Here is a tiny trained network, its code and every weight. The questions are about switching its units off for an input and a class, where a switched-off unit gives its printed mean instead of its output.

import numpy as np


def w(rows, s, z=0):
    codes = np.array(rows[::2]) - 128.0
    scale = np.full(codes.shape[1], s)
    scale[-1] = z or s
    return codes * scale


def f(y):
    return y / 2 * (1 + np.tanh(0.7978845608 * (y + 0.044715 * y**3)))


def log_softmax(a):
    a = a - a.max(-1, keepdims=True)
    return a - np.log(np.exp(a).sum(-1, keepdims=True))


def net(x, mask):
    res = np.array(x, float).reshape(1, 6) / 4 @ E
    y = f(res @ A[0][:, :-1].T + A[0][:, -1])
    res = res + np.where(mask, y, B[0][:, -1]) @ B[0][:, :-1]
    return log_softmax(res[-1] @ U[:, :-1].T + U[:, -1])


A, B = {}, {}
E = w([
[120,196,99,108,230,128,31,127],'x0',
[122,1,98,164,134,146,50,131],'x1',
[133,129,130,126,124,131,124,127],'x2',
[133,131,125,129,122,124,124,130],'x3',
[136,130,132,125,122,130,123,125],'x4',
[211,89,31,37,177,117,179,128],'x5',
],0.0095)
A[0] = w([
[137,109,98,85,133,127,140,146,88],'n1',
[111,108,124,135,45,140,193,155,121],'n2',
[135,143,112,136,177,138,83,131,98],'n3',
[119,195,113,123,173,127,75,120,100],'n4',
[134,253,153,92,128,122,211,117,3],'n5',
[144,60,115,152,119,131,68,133,50],'n6',
[104,135,140,136,107,121,109,133,77],'n7',
[148,96,144,102,164,85,145,141,92],'n8',
[148,65,158,141,81,109,164,138,86],'n9',
[139,156,132,116,176,120,64,132,112],'n10',
[150,104,144,157,78,136,195,131,127],'n11',
[100,142,152,169,117,126,115,118,113],'n12',
[84,138,194,182,136,136,127,117,107],'n13',
[84,123,163,189,104,118,70,146,129],'n14',
[113,28,112,140,143,168,68,123,37],'n15',
[96,136,154,167,108,136,96,88,125],'n16',
[115,91,101,147,122,96,103,113,49],'n17',
[123,90,157,116,100,145,172,122,72],'n18',
[112,172,117,108,154,136,86,165,88],'n19',
[171,114,75,61,162,139,173,121,124],'n20',
[191,98,64,71,154,102,160,132,127],'n21',
[91,154,187,168,117,158,114,136,133],'n22',
[121,179,88,123,168,146,57,137,110],'n23',
[134,146,155,166,115,125,113,138,97],'n24',
[135,157,125,118,168,124,60,160,111],'n25',
[134,104,149,127,96,132,157,141,64],'n26',
[112,138,155,144,105,117,100,136,94],'n27',
[75,167,183,146,98,122,118,143,126],'n28',
[154,106,90,105,146,121,161,113,101],'n29',
[149,109,127,136,61,125,145,160,58],'n30',
[142,160,151,110,130,142,149,113,51],'n31',
],0.012,0.0056)
B[0] = w([
[155,156,84,124,147,155,85,135,159],'n1',
[98,108,155,176,178,121,172,72,212],'n2',
[104,121,171,163,142,94,170,93,182],'n3',
[97,97,161,170,152,103,182,81,215],'n4',
[62,53,183,2,5,25,77,225,254],'n5',
[94,103,171,41,62,89,93,181,193],'n6',
[153,132,117,136,133,126,114,132,141],'n7',
[158,153,132,125,123,144,100,131,145],'n8',
[81,122,155,166,157,116,176,73,190],'n9',
[87,89,156,164,150,129,179,67,203],'n10',
[93,103,172,191,185,106,194,68,202],'n11',
[159,148,107,125,151,163,110,143,178],'n12',
[161,156,79,118,130,165,91,122,211],'n13',
[173,160,71,115,150,170,108,157,238],'n14',
[74,85,169,34,24,52,96,215,220],'n15',
[164,161,86,119,148,180,106,140,196],'n16',
[109,121,128,88,96,88,118,147,144],'n17',
[101,119,145,160,152,116,156,89,162],'n18',
[114,105,162,145,138,125,162,99,178],'n19',
[181,170,66,145,175,192,104,148,234],'n20',
[193,186,92,148,142,190,78,139,241],'n21',
[187,162,84,126,148,164,125,145,218],'n22',
[100,104,163,189,156,113,178,84,221],'n23',
[151,150,109,130,150,132,97,148,156],'n24',
[99,115,154,167,153,120,174,81,201],'n25',
[116,130,153,157,137,118,149,111,149],'n26',
[162,124,101,125,139,155,110,130,160],'n27',
[170,174,64,118,149,180,87,168,217],'n28',
[165,166,84,134,138,164,96,146,175],'n29',
[100,114,141,156,157,112,134,107,159],'n30',
[129,104,125,119,100,109,130,143,142],'n31',
],0.0093,0.0099)
U = w([
[222,174,81,144,151,191,119,135,254],'0',
[78,109,182,204,159,113,186,8,97],'1',
[87,103,169,43,46,66,119,207,73],'2',
],0.012,0.00056)

Each question gives the input, the list of numbers given to net, and the class t.
The units are the neurons (one row each of A and B). Each row of codes is followed by its name. A weight is (code - 128) times the scale printed after its matrix; where a second scale follows, it is the last column's (A, B and U).
mask holds one flag per neuron, in row order. A switched-off neuron (its flag False) gives its mean, the last column of its row in B, instead of its output. The means were averaged over made-up inputs and are rounded, as every weight is.
A unit's drop is (log p(t) with every unit on - log p(t) with that unit switched off) / (log p(t) with every unit on - log p(t) with every unit switched off).
The circuit of an input: a set's keep is (log p(t) with only the set's units on - log p(t) with every unit switched off) / (log p(t) with every unit on - log p(t) with every unit switched off). Starting from the 12 units with the biggest drops (on a tie, the unit counted first), units are removed one at a time, each time the one whose removal leaves the highest keep (on an exact tie, the one counted first), for as long as the keep stays at least 0.8.
units of the circuit, in order: the units of the circuit, biggest drop first
top k neurons: the k neurons with the biggest drops, biggest first
drop when u is switched off: that unit's drop, to one decimal
input [-5,-7,-4,-3,-5,-1], class 2: units of the circuit, in order	n5
input [-8,7,6,-1,7,2], class 1: top 2 neurons	n5; n9
input [-2,-2,5,6,8,1], class 1: top 4 neurons	n15; n5; n6; n14
input [7,7,-2,3,4,-4], class 1: top 2 neurons	n5; n23
input [-7,8,3,-4,7,7], class 2: top 3 neurons	n15; n6; n14
input [7,0,-6,1,-3,-6], class 1: top 2 neurons	n4; n23
input [7,8,1,4,-5,0], class 2: top 2 neurons	n15; n6
input [5,8,-2,7,-3,-8], class 0: top 2 neurons	n5; n14
input [-6,-2,2,-4,-4,-6], class 0: top 2 neurons	n28; n22
input [2,-5,-6,-2,-6,-5], class 0: top 2 neurons	n15; n28
input [5,5,5,-8,5,-2], class 1: top 2 neurons	n5; n23
input [-6,-5,-5,-4,-4,1], class 1: top 2 neurons	n11; n2
input [-1,5,8,-6,-4,-5], class 0: top 4 neurons	n5; n14; n16; n22
input [5,-8,-3,-2,6,-4], class 2: units of the circuit, in order	n5
input [2,7,7,-1,0,-4], class 2: drop when n15 is switched off	0.4
input [-4,-7,0,5,1,4], class 2: drop when n5 is switched off	4.7
input [2,8,6,5,0,5], class 2: drop when n15 is switched off	0.8
input [-8,0,-2,-1,8,2], class 1: drop when n16 is switched off	0.0
